Known rows, with every way that one mark hangs from another
bugul[nudi[ledoz[buza] zerev]]: [ -42  143   -9   15   98  108  -67 -111  284   54  -15 -192  -31 -275
 -234 -218   86 -129  249  -18   64   98  132   -3   33 -166  113    4
   81   53    5    0   12  340    4   53 -106   49 -206   64   81   23
   53   91 -278  242 -285 -213 -154    6   30  172   61  -63  209  -45
   26   40 -156]
vozari[buza ledoz nudi[zerev[bugul]]]: [ -72   62 -228   15  303   36 -325 -332  353  -39  -26 -161  -36 -377
 -141 -104  160 -242  392  -88  138   16   76  -24  236 -129  207  178
  -88  175 -130 -147   68  576 -240  -77 -155   69 -211 -189  197   39
 -258  260 -418  217 -497 -116 -574   25  -85  321  -70  -92  148 -177
  229   47 -277]
numus[fakef[vozari] lonur[bugul zerev]]: [ -71  174  275 -317 -115 -273  301  253 -235 -111  -69   96  -23  320
  -83  -27   90   80 -161  -21 -283  377 -373  225   53   37  420  249
  -34 -157  123   78 -109  147 -262 -117  -20   93  -33  116  -27  -71
 -115  -20  125  110   71  127  219  125  -91  203  313 -226 -198  205
   63 -116   65]
rigizaz[govu[kezo] lonur[zerev[bugul vozari]] nudi]: [ 146  -91  -53  -57  -36  -60   14  -11 -129 -135  152   54  -49   67
 -261  -61  277  218   20  145 -238  -64 -174  -41    5 -131 -139  -28
  171  105   57  689  435  -90 -160 -120  129   89   12 -112 -258   31
   85    9  -22    3  224   49  -10   49  109 -212  194  341 -159  175
   72 -341  -37]
zerev[lonur[mukidif[govu]] vozari[bugul]]: [ -67  -70 -369  180  180 -177   24 -167 -220  -18  -42  -90   94  -75
    6  125  100  173   39   64  -18  149  240  -28 -137   64 -148  -89
   30  136 -278   51  494   74 -140  131  178 -190   40 -154  -33  -99
  -49  113  195  -85  -23   76   98  -98  -51 -115 -192   69  -88 -122
  -69  -38   -4]
lonur[mukidif[govu numus]]: [ -12  -33  -15  165  -67   25  283   50 -291   35 -145  105   19  374
   53  424  -91   95 -138   60   81 -195  123  -34 -295  -37 -110  -40
 -158  155  -76 -330  231 -367   -6  -14   23 -370  102  -17 -193 -214
  432  -18  492 -264  106   47  398 -240   -5  -46  -30  204   67   -2
 -296  228   59]
govu[bugul[ledoz[buza[numus]]] kezo[rigizaz[lonur]]]: [  79 -200  -93    3 -228  157 -136  193   87  161  138  199  -44   44
  -62  -65 -137  105   -5   19   10 -235  -49   14 -183   44 -164 -203
   38    3  259 -117 -433 -135  195 -132  -20   56   31  272 -135  216
    5 -168  117  -68  299   88 -155   52   32 -108  284  143  -99  383
 -159  164   98]
ledoz[bugul[nudi] buza[kezo] vozari zerev]: [ -53   35 -359  342  264  297 -247 -108  182  122  251 -529   18 -439
 -158  -43  -92 -222  378  310  101  -30  127 -126  376 -117 -116  -74
  192   57 -160 -149 -301  572  181  105 -158   71  -60    9  -37   33
 -279  125 -357  291 -413 -294 -592  100  -47  106 -256 -162  143 -203
 -153  151 -143]
fakef[nudi numus[lonur]]: [ -22   -8   57 -347  103  -65   35  -97 -119  -24  -59  213 -120  160
   97  112  -63   90 -319  -72  -10   64 -115   -9   -6  130  -70  -10
 -139   -7   14 -185 -127 -239  -17   30   73   35   62  -59  159  -96
   76  -84   94   15  136   68  137  -20  -57  159  -35  -11 -114  -27
   99   28   27]
nudi[ledoz[zerev[fakef]]]: [-110   42  -69   39  136   52    2 -183   59    4  -94 -168  -31 -162
 -111 -204   57 -150  151  101  123   51  -18  -55   68  -48   39   41
  -49   28 -127   54  203  194  -23  -23  -49  -48   20  -65   60  -15
  -98   64 -330  106 -261   -1  -83  -27  -39   70  -39  -37  197 -189
  -63  -33 -164]
numus[govu kezo[rigizaz] lonur[bugul]]: [ 135  -26  300 -126 -218   10  169  321    6 -173   26  184    9  204
  440  388 -176  -63  -89 -272  -85 -267  -60  115   61  321  198   48
  -11  -31  128 -105 -500 -312  173   -5  153   94  -62  -14  -95  -94
  138  -26  386 -264  448   -1  333   71   52 -174   17  -33   14  183
 -194  167  265]
fakef[numus[lonur] vozari]: [  -7    1  -79 -323   73 -106   28 -102 -188  -22  -82  218  -39  152
   30   85  -13   98 -305  -27   50   50  -87  -43  -87  161  -20   37
 -159    5  -29 -208  -93 -259  -46   -7   15   34  105  -31  127 -142
  -33 -122   53   38   22   99   87  -38  -69  238   18   15 -109 -139
   56   67  -37]
lonur[bugul[ledoz] zerev[fakef]]: [-172  101   61   37  101 -230  143  156 -168   34  -34 -170  209  131
 -297 -119   81  -38   63  -78 -169  256    0  238  129 -222  158  163
  167 -137  -41  249    6  247  -67   32   95    3    4   48 -179   58
  282   65   27  172  -88  -11  264   40  -95 -142  -41 -320 -109   71
  159 -327  -28]
bugul[nudi[ledoz zerev[lonur]]]: [ -25  107  -11  -53  111  -68    5 -177  229   37  -90 -189  -26 -338
 -115 -286  100  -68  104   31  -22  239  128    6  -61 -100   44  -92
   71   -1   20  116  351  219  -10  105   32   20 -166   61  121  -14
  -42  107 -241  136 -174 -139  -22   34  -19  -63 -109  -56  104  -35
   82  -96  -59]
vozari[ledoz[zerev[bugul]] nudi]: [-137   70 -200    8  247   84  -71 -347  300   10  -82 -240   -3 -391
  -48 -167   73 -266  338   27   58  -14  -94  -78  220 -178  107   92
  -39    5 -118   -1  228  512 -123  -50  -23  -19  -83 -176  182  -28
 -215  269 -292   79 -329  -73 -403   70  -49  -24  -94  -86  110  -79
   70   57 -188]
nudi[bugul[ledoz[vozari zerev]]]: [  48   25 -333  196  269   44   74 -107  191   35   38 -354   83 -367
 -262  -81   88  -70  295  167  168   46   63   -6  120  -68  -49 -107
  120 -156 -222   47  112  458  110    3    0  -29  -74   28   34   10
 -170  206 -151   -1 -143    1 -261  101  -29   26  -36  -18   72 -111
 -122   28  -72]
buza[numus[govu[kezo] lonur[mukidif]]]: [ 107  -12  217  -63 -301  -21   62  139 -235 -117 -116   72  -53  188
  451  460 -122  121  -79 -131   62 -152   52  -21 -184  154 -287 -239
 -211  111  -42 -291 -192 -532  180 -135   11  -62  -82  148  -65   20
  275 -159  532 -230  249  135  161 -222   98  -88  128  261 -113   81
 -269   96  201]
fakef[vozari[bugul[ledoz]]]: [ -89    2 -307   47   43    3   53  -49  186   16  -22   31   52 -201
 -165 -182   78   14  158   23   45   50 -112   17  -15  -84   95  -75
   14 -141  -80   46   19  315  -51  -31  -53  -27   15  -33  172   42
 -138   82 -102   18 -179  188 -129   40  -12  176  162  -32  -66   14
  154   30  -75]
govu[bugul[ledoz] kezo[rigizaz[lonur zerev]]]: [  -5 -157  -56  -73 -224  -21   73  218  108  153   34  209   25    4
 -196 -255  -41  122  -18   67 -137 -188 -164   55 -210  -10  -22 -208
  130  -38  379  159 -114  -40  111 -256   33    8   23  255  -80  186
   97  -93   -5 -132  374   59   10  123  -45 -246  211  233  -25  462
  -71  103  106]
buza[kezo[rigizaz] numus[lonur]]: [ 203 -120  295 -210 -409  193 -341  126 -141  -25   20  137 -109  183
  660  178 -183  203 -130  -56   84 -242 -140  -98  161   86 -260 -248
 -174  114  232 -156 -441 -710  305  -14   15  185   64   53  -44   65
 -146 -275  225 -241  141   -4 -108    5   88   10 -112   95 -234 -101
    6  -45  296]
mukidif[govu[bugul[ledoz[buza] nudi] kezo] lonur]: [ -58   29 -219   -8   -3  -43  271  108   95  150   68  -68  114   35
 -405  261 -182 -135   41   12  -61  -21   75   76 -227    8   74  -46
  114 -202  439 -298 -287  -12  199  -62   61  -71   78  275  -47   94
  421   90  396   43  117  -79  261  -84   66 -247  100  106  134  353
 -234  393   35]
fakef[nudi numus vozari[buza]]: [ -98  -39 -153 -223  156   65 -157 -168   33   -6  -13  396  -36  113
  -85 -130   13   18 -232  -62   76  139  -59  -41  -19  154  171  261
 -155  -25  -79 -215 -166   92 -236   59 -189   15   60 -136  313  -16
 -124  -70 -333  243 -228  138  -93  -41  -75  575  136 -135  -44 -129
  366    0 -205]
mukidif[govu[kezo[rigizaz]] lonur[bugul[nudi]] numus]: [ 184  -85   38  -85  -89   71  456  216   30   46   28   87   69  192
   24  580 -173  -46 -213   43  -72 -101  -88  107 -111  125  132  131
   -4 -105  366 -271 -173 -461  139  -17  124  -45  171   53 -114 -136
  466   95  517   10  319  -86  527  -58   32 -349    3   34  130  232
 -312  239   95]
zerev[fakef[nudi] lonur vozari]: [-166  -61  -34  -34  205 -161 -171 -229 -106    5   16   59   17  -37
 -133 -423   95   55 -169  -89 -124  479  172  -25 -129   23   66  133
  -85   43  -66  382  444   98 -303  151   11  -47  151 -198  310   25
  -44   44 -411  243 -252  117   94  -96 -148   11 -190 -178  -30 -169
  302 -300 -182]
numus[kezo[govu[bugul]] lonur[mukidif]]: [ -46   41  136    8 -229 -211  184  218 -218 -133   15  171 -117  298
  110  223 -219  -21 -211 -218  -11 -251  142  -35 -235   69  -61 -220
  -69  140  188  -38 -279 -262  105  -75   -7  -78  -32  142 -226  -38
  101 -114  519 -419  394  147  185 -188   10 -233   18  266   -2   14
 -236  353  177]
nudi[bugul zerev[vozari]]: [  86   36 -123  121  166  -35   37 -198  179 -107   32 -207  -26 -394
  -80 -127  176   99  234   22  110  230  -39    5   55   17  132   32
   95  -32 -199  309  263  314  -89  -48   -2   14  -36  -93  120    6
 -227  151 -339   69 -138   75 -141   -2   93   64  -93   65   73 -167
   38 -173 -156]
fakef[numus[govu kezo[rigizaz] lonur]]: [  81  -34  220 -219    0   59   29  128 -103  -91  -40  301  -29  274
  391  398 -178    0 -396 -188   64 -345   52  -35    9  358 -140    6
 -117   59  -55 -348 -425 -569  183    6  203   77   67  -92  -11 -163
   88 -117  253 -307  427  -22  274    8   58  -38  -97  -21   12   35
 -166  140  242]
kezo[govu[bugul] rigizaz[zerev[lonur[mukidif]]]]: [   5 -101  -92   -6 -368 -255   93  223 -263  106  -45  289   80  325
   -6 -205  -38  162 -115  118 -128 -201   81   -5 -226  113  102 -147
   85   72  165  233  390 -237   52  176  -28  -74   68  124 -252   25
 -154 -200  197 -339  389  -34   31   69   55 -242    1  198    7  -47
  -73  188  123]
lonur[bugul[ledoz] zerev[vozari[buza[numus] nudi]]]: [ -69  234  -23   41  184 -166 -106   84   75   24   45 -231  209  -35
 -320  -55  171 -117  301 -157  -93  289   87  275  281 -216  244  316
  150 -116 -105   98 -242  491 -152    5 -116  117 -192   67  -89  139
   91  148  -70  314 -322  -86  -47   42 -126  113   55 -283 -161  -17
  215 -200  -80]
nudi[ledoz[buza] zerev]: [   7    8  -81   85   80   71 -143 -143  141  -64    2 -152 -106 -229
 -174 -121  111  -50  330   12  195   49   10   29   65   -2  120   30
  -41  138 -141 -117   90  258  -48  -37 -111   12 -180   17  -23   10
 -148   32 -305  196 -228  -79 -257  -57   13  329   99  128  153 -164
  -35   13 -201]
buza[kezo numus[lonur[zerev[fakef[nudi]]]]]: [ -23  -10  376 -138 -227  -20 -275   15 -187 -109   19    4  -92  182
  458   54 -117  141 -146 -131  -74  142 -138    4  150  -66 -160 -125
 -149   61  211   -8 -382 -439  100  -76  -23  186   20    6   46  172
   41 -180   73   -9  -86   70   20 -112   35  -22 -155   -8 -279  -91
  213 -320  178]
mukidif[lonur numus[fakef[vozari] govu kezo]]: [  97   47  346    5  -68  -52  366  195   62 -163   -6  225  -78  327
   93  420  -87 -111 -420 -131   41   -3 -196   75 -203  295  277  224
 -244 -161  162 -403 -180 -369 -118 -220  -87  -20  133   -3  103 -188
   36   30  291 -210  222  242  440 -110  -56   23  184   50   70   94
 -133  180  161]
zerev[bugul fakef[nudi numus]]: [-102  -62  -20  -47  271  -86  -48 -236  -74  -43  -30   23  -12   -7
   52  -89   92   93 -309  -41   -4  183  -34  -61   56   67 -209   44
   12  -49 -256  160  140   31 -118  110  123  -28  216 -249  247  -44
  -28   25 -204   97  -73  108   87  -11   69   54 -138 -248   -9 -128
  283 -251 -115]
ledoz[bugul nudi vozari zerev]: [ -50  151 -393  248  376  157   66 -210  224  162   61 -525   -9 -505
 -176 -118  -70 -321  391  443   11   45 -134 -110  281  -15   39   46
  135 -117 -294   30  231  628   39   58  -55  -36   55  -20   60  -73
 -439  221 -364  185 -289 -239 -486  128  -85  -75 -378 -153  222 -162
 -263  188 -147]
nudi[zerev[fakef[numus[kezo]] lonur[bugul[ledoz]]]]: [ -15  -97  102   -1  238 -272   10 -138 -150  -87  -63 -130    5 -189
   11  -36   -6   14 -269  -97   -2  319  163   56  -59  138 -151   61
    5   17 -160   79  343  -61  -35   57  251  -35   56  -45   42  -67
  -96   35 -221   86   63   26  214  -40 -107 -267 -411 -163  -92 -127
  222 -375  -48]
buza[kezo[rigizaz] numus[govu lonur[mukidif]]]: [ 124 -103  321  -85 -466  135 -225  193 -169  -95  -69  100  -53  278
  778  429 -214  190 -108 -145   79 -360   39 -122   32   96 -167 -271
 -170  147  131 -283 -410 -737  304   38  -30   78  -42   33  -67   44
   30 -255  436 -389  180  -31   66  -64  109  -33  -83  145 -168 -107
 -127   83  347]
rigizaz[kezo lonur[bugul mukidif] nudi[ledoz zerev]]: [  -4 -320  149   28 -145 -209   91   54   52 -220  -40 -171 -149 -345
 -141    1  248  122  208   80  -34    8 -153   61  -90 -321  202 -130
  333  205 -128  362  629  -74  -81 -133  -65  -63 -264  -34 -221  -58
   79    7   15  117   78  -52   24   98 -120 -133  132  448   -9  -69
   72 -274  -73]
bugul[ledoz[buza[kezo] nudi[zerev] vozari]]: [ -82   71 -157  226  208  207 -312 -105  255  108  107 -408   33 -305
 -303 -199  -61 -225  389  -16  155  -21  216  -58  175 -268   -5   13
   31  -22  -69 -170 -106  421   52   -1 -129   23 -174  103   89   95
  -92   95 -369  224 -397 -306 -415   10 -131  210 -132  -25  120 -135
   23  160 -133]
rigizaz[govu[bugul kezo] lonur[zerev]]: [   8 -163  -89   -9 -161  -20  135    3 -218   34  139  230 -141  312
  -85   79  -27  201 -104  196 -195 -167 -244  -75 -231  -96  -74  -65
  -39    5  276  269  178 -255  -42  -51  149   31  147   33 -413   49
   88 -204  266 -178  407  234  108  -17  106 -420  137  320 -249  421
 -160 -113   81]
bugul[ledoz[vozari] nudi[zerev[lonur[mukidif[numus]]]]]: [ -53  121 -112  112  251 -120  109  -33  273  153  -71 -394   54 -332
 -426 -145   57 -130   78    9  -41  230  431   13 -169 -290   22 -125
   70   32  -22  -19  310  356   26  115  -81  -81 -254  155  108  -44
  144  237  -76   92 -251 -269   27  -16 -243 -142 -187 -113   86  -71
   -9   67  -24]
govu[bugul[nudi] kezo[rigizaz]]: [ -85    5    0 -155 -246  189   88  171  124  208   24  259  -13   36
  -28 -286 -151  -19 -131    5 -145 -200 -118  -33 -154   21   57 -135
  140 -111  338  147 -342  -12  160  -86   25   17   88  227   36  114
  175  -95  -16 -107  254   36   98   36  142 -203  191    5  128  523
 -118  197   81]
lonur[bugul[nudi[ledoz[buza vozari]]]]: [  16  138 -118  107  103    7   17  -13   60   80   46 -233   97 -134
 -179  -59  120 -149  274   15   20   62   69  106  155  -92  101  100
  195 -155  -89   -1 -108  442   -8  143  -75   26 -145   70  -95    8
  139   59   52  287 -187 -111   -8   86  -60  133  118 -129   80   -7
  -44   67 -134]
lonur[bugul mukidif[govu[kezo] numus]]: [  20  -80   14  189 -123  -28  408  143 -342  -61 -106   48   54  281
  129  540  -95   94 -111    5   25 -150   38   81 -226    7 -129    3
  -39   42  -76 -240   82 -250   -7  -86   90 -364   56   58 -283 -160
  538   -1  570 -137  262  140  526 -225    4 -186   76  220    0  183
 -313  153   22]
bugul[ledoz[vozari zerev] nudi]: [ -91  213 -170   58  233  113  110  -10  368  244  -18 -392  133 -352
 -476 -275   -8 -301  269   76  -14  101  259  -32   70 -325   39   -2
  139 -141    5   25   28  524  142   86  -94  -26 -154  160  127   21
  104  226 -210  159 -329 -304 -132   99 -153  -92  -73 -250  167   -9
  -58  175  -59]
numus[govu[bugul] kezo]: [ -48   82  157  198 -149  -23  161   93   26  -49   18  184   25  170
  227  108 -156 -143  -65 -185  -14 -225  -48   74 -173  259   77   15
   35 -223   39 -166 -313  -82  109 -109   62 -118   64   80  -53   27
  189  -72  234 -343  280  233  362  -82  154 -204   44  121   66  313
 -131  186  189]
lonur[bugul[ledoz[vozari[buza[numus]]]]]: [ 136   69 -132  134   51  -76  -46   91  -41   80   35 -202  132  -56
 -130  114   76  -79  253    1  106   41   93  160  152  -19  -66   71
   68 -173 -161 -163 -152  248   73   55  -83  -18  -91  155 -154   61
   36   10  197  137 -133   17  -55   50 -125  131   59  -95 -128  -72
    8   30  -15]
buza[kezo[govu rigizaz[nudi[bugul]]]]: [ 111  -99   62   48 -357  158 -211  146  -67  -74   82  204   32  121
  288 -156  -73   91  -21    9   99 -407   -8 -112  172  -46 -106 -211
  124  -34  107  233  -40 -374  193   88  -20   49  111  -46  -95  102
 -151 -173  -81 -293  153    2 -150   90  213   32   10  181   25 -173
   81   30   99]
fakef[numus[govu kezo[rigizaz[lonur[bugul]]]]]: [ 139 -133  191  -18   -2   82   49   91  -98  -61    4  334   39  232
  447  365 -137   35 -355 -125   61 -325  -15  -26    5  321 -166  122
   -5  -45 -130 -253 -205 -518  107   78  248   24  145 -152 -129 -127
   48 -160  235 -246  486   42  314   78   47 -161 -107  -66  -72   68
  -87  -30  194]

Rows
[ 167  -36  268  -97 -313   56 -288    1 -227  -75   11   -4 -103  131
  578  229 -141  169  -85  -77  122 -100 -107  -56  102   30 -397 -274
 -189   46  148 -224 -347 -607  252 -105   20   98   44  103  -58   76
  -18 -257  293 -174   45  118  -51 -101   69  -15 -124  201 -283 -121
   27  -82  241]
buza[kezo numus[lonur]]
[ -51  264  409  -79 -171 -188  242  269   70 -127    8  167 -177  217
    4  -16 -102 -167 -281 -137  -98  -76   -1   67 -115   63   36  -54
  -22 -180  238  -41 -439   35   -6 -112  -80   54  -41  190  -19   44
 -166  -42  183 -284  291  168  182   55   80  -45  312    1   67  225
 -162  335  202]
numus[fakef kezo[govu[bugul[nudi[ledoz]]]] lonur]
[ 193 -215   11  -75 -211  153  150  149 -116  100   17  212  -91  337
  150  315  -37  221 -184  155  -72 -367  -11 -174 -151 -120   38  -34
  -51  164  187  184  260 -413   31  268   61  -13   90 -122 -341 -204
   67 -132  429 -256  351  -66  170  117  -20 -275   -3   54 -107   54
 -180   69  113]
kezo[rigizaz[govu lonur[bugul[nudi] mukidif[numus]]]]
[  48   66  250  102 -119  324 -424  -57 -141   42   67  -60  -69  142
  314    7 -132  -19    6   23  170  -79  -77 -108  165  -17 -307   37
 -132  -34  -73 -325 -257 -145   21  -70  -62   40   51   97   20   59
 -216 -207 -106   71 -153  -57 -328  -19  110  275   24  -27  -62  -25
   45    2   44]
ledoz[buza[kezo numus[fakef]] nudi]
[  95  -34  -48 -151 -133   97   10   67  118   44  -32   59    2   37
  -83 -116  201  145   94  213  -77 -292 -100  -92  115  -27   31  -93
  102   49   86  429  241   51   62  142   18   94  -45 -102  -91  -79
 -126   20  -71 -175  131 -173  -90  212  177  -17  117   88   87   62
   30    1   53]
kezo[rigizaz[govu zerev[bugul[nudi[ledoz]]]]]
[ 173  -66  -30 -161 -155  131  -46  132  -33   40  -17  192   51   38
   20 -215   97  117   -2  108   -9 -218 -187  -15  111  146  109  -96
  182    3   23  307  137 -132   95    9   55   47   64  -36    5  -37
  -88  -11  -87 -162  165  -63  -82  171  115  141   71   44  110   11
   38  -69   42]
kezo[rigizaz[nudi[bugul]]]
[ -59 -161   58  -22   -5 -306   71 -116  -14  -47  -31  102   67  -56
 -111 -294  209  109   61   31 -257  355 -253   77  -93 -107  299  216
   48    2  227  432  457  220 -384  -87  -97   35   14 -189  118  127
   50   11 -241  343 -106   84   52  136 -275  -47   -1    7 -112  -66
  401 -372 -226]
rigizaz[lonur[bugul] zerev[fakef[nudi vozari[ledoz]]]]
[  30   36 -321  136  214   51  -97 -108  206  121   50 -384   79 -410
 -136   -9   36  -51  219  100   69  135  203   23  116 -106 -282 -208
  129  -15 -181 -116  -30  384  184   88   87   72 -147   79   43   59
 -142  172  -13  129 -193 -104 -317  113    6 -135  -97 -196  -74  -50
   50  -45   19]
vozari[bugul[ledoz[buza[numus] zerev[lonur]] nudi]]
[  -1  -35  -44 -120  270 -191  -46 -182 -254  -48  -42 -100    0   63
   74  136   91  123 -330  -29   43   93   51  -54   52  110 -346  -67
  -25   74 -247   31   66 -182   -1   42  211   24  202 -169   79 -132
    8  -11   42   19   10   42   84  -12   31  -35 -217 -172  -22 -215
   73 -151  -31]
zerev[bugul fakef[numus[lonur]]]
[-225  -18   28   42  -96   32  246  178 -348  -26 -114  160  107  354
  -55  172 -102  107  -44    0 -134  -62   18   10 -143 -113  -22   11
  -18  199  -12  -34  123 -201  -57 -101  150 -230    1   27 -259  -50
  461  -10  312 -144  195  -36  305 -245   65 -111   68  105    9  265
 -209  -64   64]
lonur[mukidif[govu[kezo]] zerev]
[  74   26 -258  126  199   76 -314 -155   21   42  154 -253  -75 -211
   38  149   45 -107  291   35   82   27   18  -30  239   60  -71    3
  -93   93 -210 -312 -258  252   -2   35 -121  196 -134  -81   94   87
 -224   56   73  234 -295 -105 -534  -36  -66  245  -32   -5  -52 -167
 -107   86 -112]
ledoz[buza[numus[lonur]] vozari[bugul nudi]]
[  27   77  164   89  -71   48  376   76  -85   14 -107  266  -23  387
   -8  226  -31    9 -247  150  -21   37 -146   85 -261   80   94  247
 -216 -185   -3 -377  110 -230 -171  -77  -64 -292  238  -23   50 -156
  135    9  142 -110    6  190  436  -67   75  170  242    7   51  174
 -168  198   35]
mukidif[govu numus[fakef[vozari]]]
[ -63  108   42   53   42  161 -186 -125  282   15   16 -218  -42 -284
  -98 -213   38 -110  234  -50   95   40  138  -43   98 -216   45  -54
   80   54   67  -20 -107  265   48   31 -111   74 -202   52   87   69
   31   48 -328  209 -319 -206 -180    2   43  167    0  -23  169  -71
   87    9 -119]
bugul[nudi[ledoz[buza[kezo]] zerev]]
[ -85   60 -387   12  245  158 -183 -301  290   13  -17  -93   38 -296
 -198 -213   77 -230  350  100  160   66  -12  -80  123  -38  311  222
  -62   18 -113  -74   -7  626 -219  -64 -241   43 -111 -115  218   18
 -344  197 -496  276 -517  -16 -532   70  -97  410   50 -108  186 -239
  132  119 -306]
fakef[vozari[buza ledoz[nudi[bugul] zerev]]]
[   2  -97   68  -19 -233  -56   27  176   13  -12    6  266   71  165
    5 -304   47   94  -53   26 -114 -117   -1  -41   45  -10   85   20
   54   55   47  467  281 -115  -37  179  -63   29  125 -149   29   73
 -152  -65 -197 -107  161  -93  -93  106  147  -55   61  -53  123 -164
  151  -11  -30]
kezo[govu rigizaz[zerev[bugul fakef[nudi]]]]
[  75  -27 -138  -10  155 -102 -199 -186  -40  -16   32  -68  -13 -177
 -132 -170  113   55   98  -29   63  324  171   25  -29  110   75  135
  -84  198 -144   57  402   94 -168   13    8  -11  -46  -19   50  -56
 -232   37 -337  188 -203  -33 -168  -77 -108  118 -211    9  -10 -232
  139 -152 -137]
nudi[zerev[lonur vozari[buza]]]
[ 157   35  338  138 -231  101  -22   88  -50 -100  -27  176    1  133
  513  266 -125  -25  -74 -156  109 -169  -29   18  -55  259 -272  -28
 -135  -93 -120 -242 -244 -441  179  -75   49  -46   43   32  -41   39
   96 -145  293 -276  222  190  190 -147  192 -108   24   99  -99   82
  -72  -61  234]
buza[numus[govu kezo]]
[-162  -66  -45 -105  350 -203 -197 -304 -198    8  -19   96   17   10
  -80 -275   91   85 -393  -79  -63  432  233  -54 -105  116 -108  164
  -88   38 -202  216  374  -45 -280  192   82  -23  206 -251  313  -31
  -63   -2 -398  238 -179  101  167  -84 -151   34 -281 -225  -72 -249
  318 -330 -172]
zerev[fakef[nudi numus] lonur vozari]
[-122  129   39   34  159   66 -100 -143  240   56  -29 -218  -22 -260
 -269 -284   87 -157  164  -43   31  176  207  -35    7 -198  125   52
   62   85    2  101   50  340  -51   77 -119   54 -137  -14  159   57
   91  102 -411  314 -393 -217 -107  -24    5  137  -26 -172  269 -112
   89  -55 -228]
bugul[nudi[ledoz[buza] zerev[fakef]]]
[-213   24   70  -23  120  -60   40  -24  -92  -28    1   62   51  130
 -132 -279   64   50  -63  -17 -171  293 -138   67   70 -100  214  129
   40  -17  -19  337   97  147 -179   14   46   54   74 -150   70   70
  116   52 -231  127 -113   67   81  -38   28   23  -46 -230   -6   47
  208 -403  -80]
lonur[zerev[fakef[nudi[bugul]]]]
[ 250  -78  328   65 -309   58 -125  185   -4  -58   77  321  -18  133
  351    8  -51  108 -100  -68   22 -169  -14  -45  -13  140 -250   11
  -75  104   66  159  -77 -503   79  -22  -40   99   76  -37 -128  111
 -188 -195  100 -210  319   45  -57  -23   90 -170   20  139 -131 -120
   14 -113  174]
buza[numus[kezo[govu rigizaz[lonur zerev[vozari]]]]]
[-165  100  -20    1   70   65   11   19  147    3  -33   93  -34  -47
 -205 -236   84  -63    6   17   -6  125 -176    5   26  -86  178  132
  -78 -188  -87 -102   -5  437 -251  -84 -123  -22   12  -24  285   23
 -327   80 -266   73 -220  155 -221  106  -11  397  355 -188  -26  178
  160   66 -105]
numus[fakef[vozari[bugul[ledoz[buza]] nudi]]]
